A =
[ 15.5 -41.6  20.0  30.1   9.8  41.0 -23.6 -15.3  16.9  18.0  14.2  25.3
  26.3]
Give the median entry.
A: 16.9
Give the entry just left of the smallest entry.
A: 15.5
The entry at the centre -> -23.6

[[ 12.6  11.4  11.2  -8.6  -6.1  20.2 -14.9 -11.0  -1.3   8.0 -11.2 -29.9
   -8.6   0.7]
 [  4.4  20.5   7.7   0.3   0.0  12.7 -10.9 -18.1   8.5 -11.1   0.8 -20.3
  -38.5   9.5]
 [  7.2   4.2   9.9  -1.4  -6.4   4.5   9.7   4.3   0.5   3.6   1.4  10.0
   -5.7  -7.6]
 [  2.1   4.1  25.1   0.8 -15.9  18.6  -2.0 -10.9  26.0   6.5  13.3  -5.0
  -48.8 -15.6]
 [-13.0   1.5   1.2  -4.4  -7.9   3.7  -6.9  21.7 -11.3  25.7  -9.5  19.9
   13.9  -8.8]
 [ 17.2   6.4  12.4   6.1 -20.6   4.6  11.8  14.5  11.4  22.0  16.2  35.8
  -34.2 -10.0]
 [ 25.5  -0.1  18.6  13.4 -18.6   5.8  13.6   0.2  -2.0   5.4   2.5  25.0
  -21.4 -14.2]
 [  6.9   6.4   6.1   1.4   0.0  -2.3  16.0  19.4 -21.5   8.8 -14.7  33.3
   22.0  -9.1]
 [ 23.0   3.3   9.9   1.9 -11.9   4.2  13.9  -7.2  14.1  -4.6  17.0   1.1
  -28.0  -2.1]
 [ 10.0 -11.9  17.7  -1.2 -38.4  19.9 -13.3   0.4  27.0  34.7  22.4  -4.9
  -41.2 -18.3]
 [ 27.7  18.2   7.9  -3.9 -17.2  17.9 -10.8  -1.4  -4.4  17.8  -4.0 -10.3
  -20.9   5.6]
 [  2.0 -19.2  22.5   6.4 -26.4  12.0   0.2  -6.2  30.4  15.4  22.5   3.8
  -39.0 -25.4]
 [ 24.0  22.6  17.7  -7.8 -17.1  22.5  -3.1  -3.0  -4.4  10.9  -6.1 -10.7
  -22.4  -1.5]
 [ 14.4  -0.6  13.5   5.6  -3.4   5.5   8.7 -19.9  18.1 -15.9  12.3 -11.2
  -31.1  -4.0]
 [ 12.3  -0.6  23.5  -1.6 -21.4  15.8   6.6  -0.9  22.0  15.6  15.5   4.8
  -35.3 -18.5]]
Find the entry just left of the largest entry.
16.2
The maximum -> 35.8
Find the entry just left of the smallest entry.
-5.0
The entry just right of 30.4: 15.4
Find the entry just right of 13.6.
0.2
Find the entry just right of 8.7.
-19.9
The entry just right of 4.6: 11.8

data =
[[ 2.169  2.126  1.526  1.964  2.158  2.133 -0.869 -1.435 -1.546 -1.536
  -1.302 -1.501  1.981 -1.157 -1.263]
 [-1.249 -1.234 -0.964 -1.181 -1.233 -1.216  0.471  0.690  0.771  0.774
   0.687  0.770 -1.188  0.613  0.655]
 [-0.341 -0.334 -0.258 -0.307 -0.343 -0.342 -0.072  0.011  0.015  0.011
  -0.024  0.003 -0.309 -0.040 -0.024]
 [ 1.788  1.751  1.214  1.613  1.776  1.751 -1.039 -1.534 -1.643 -1.636
  -1.433 -1.609  1.628 -1.300 -1.393]
 [-1.327 -1.303 -0.854 -1.213 -1.303 -1.275  1.491  1.858  1.990  1.994
   1.847  1.986 -1.225  1.725  1.796]
 [ 2.410  2.424  2.127  2.483  2.333  2.278 -1.529 -1.554 -1.830 -1.874
  -1.884 -1.936  2.487 -1.753 -1.766]
 [ 0.159  0.125  0.011 -0.007  0.209  0.236  1.351  1.057  1.197  1.234
   1.370  1.298 -0.001  1.355  1.306]
 [ 2.256  2.227  1.770  2.117  2.241  2.218 -0.293 -0.700 -0.805 -0.802
  -0.637 -0.784  2.130 -0.520 -0.597]
 [ 0.561  0.530  0.365  0.414  0.594  0.610  0.974  0.686  0.770  0.797
   0.927  0.848  0.421  0.937  0.886]
 [ 1.009  0.984  0.728  0.888  1.018  1.015  0.174 -0.116 -0.121 -0.107
   0.016 -0.078  0.896  0.067  0.014]
 [ 0.526  0.439 -0.273  0.108  0.584  0.597 -0.657 -1.584 -1.494 -1.434
  -1.031 -1.314  0.133 -0.917 -1.084]
 [ 0.325  0.272  0.015  0.068  0.389  0.420  1.374  0.884  1.051  1.102
   1.324  1.193  0.080  1.329  1.245]]
The entry just right of 0.594?
A: 0.610
The entry just right of -0.007?
A: 0.209
The entry just left of -0.116?
A: 0.174
The minimum?
A: -1.936
The entry just left of the smallest entry: -1.884
The entry just left of -1.263 is -1.157
The entry just left of -0.802 -> -0.805
The entry just left of 2.130 -> -0.784
The entry just left of -0.107 is -0.121
The entry just left of 0.584?
A: 0.108
The entry just right of -1.181?
A: -1.233
The entry just right of 0.896 is 0.067
The entry just left of -0.258?
A: -0.334
The entry just left of 0.655 is 0.613
The entry just right of -1.216?
A: 0.471
The entry just left of -0.700 is -0.293
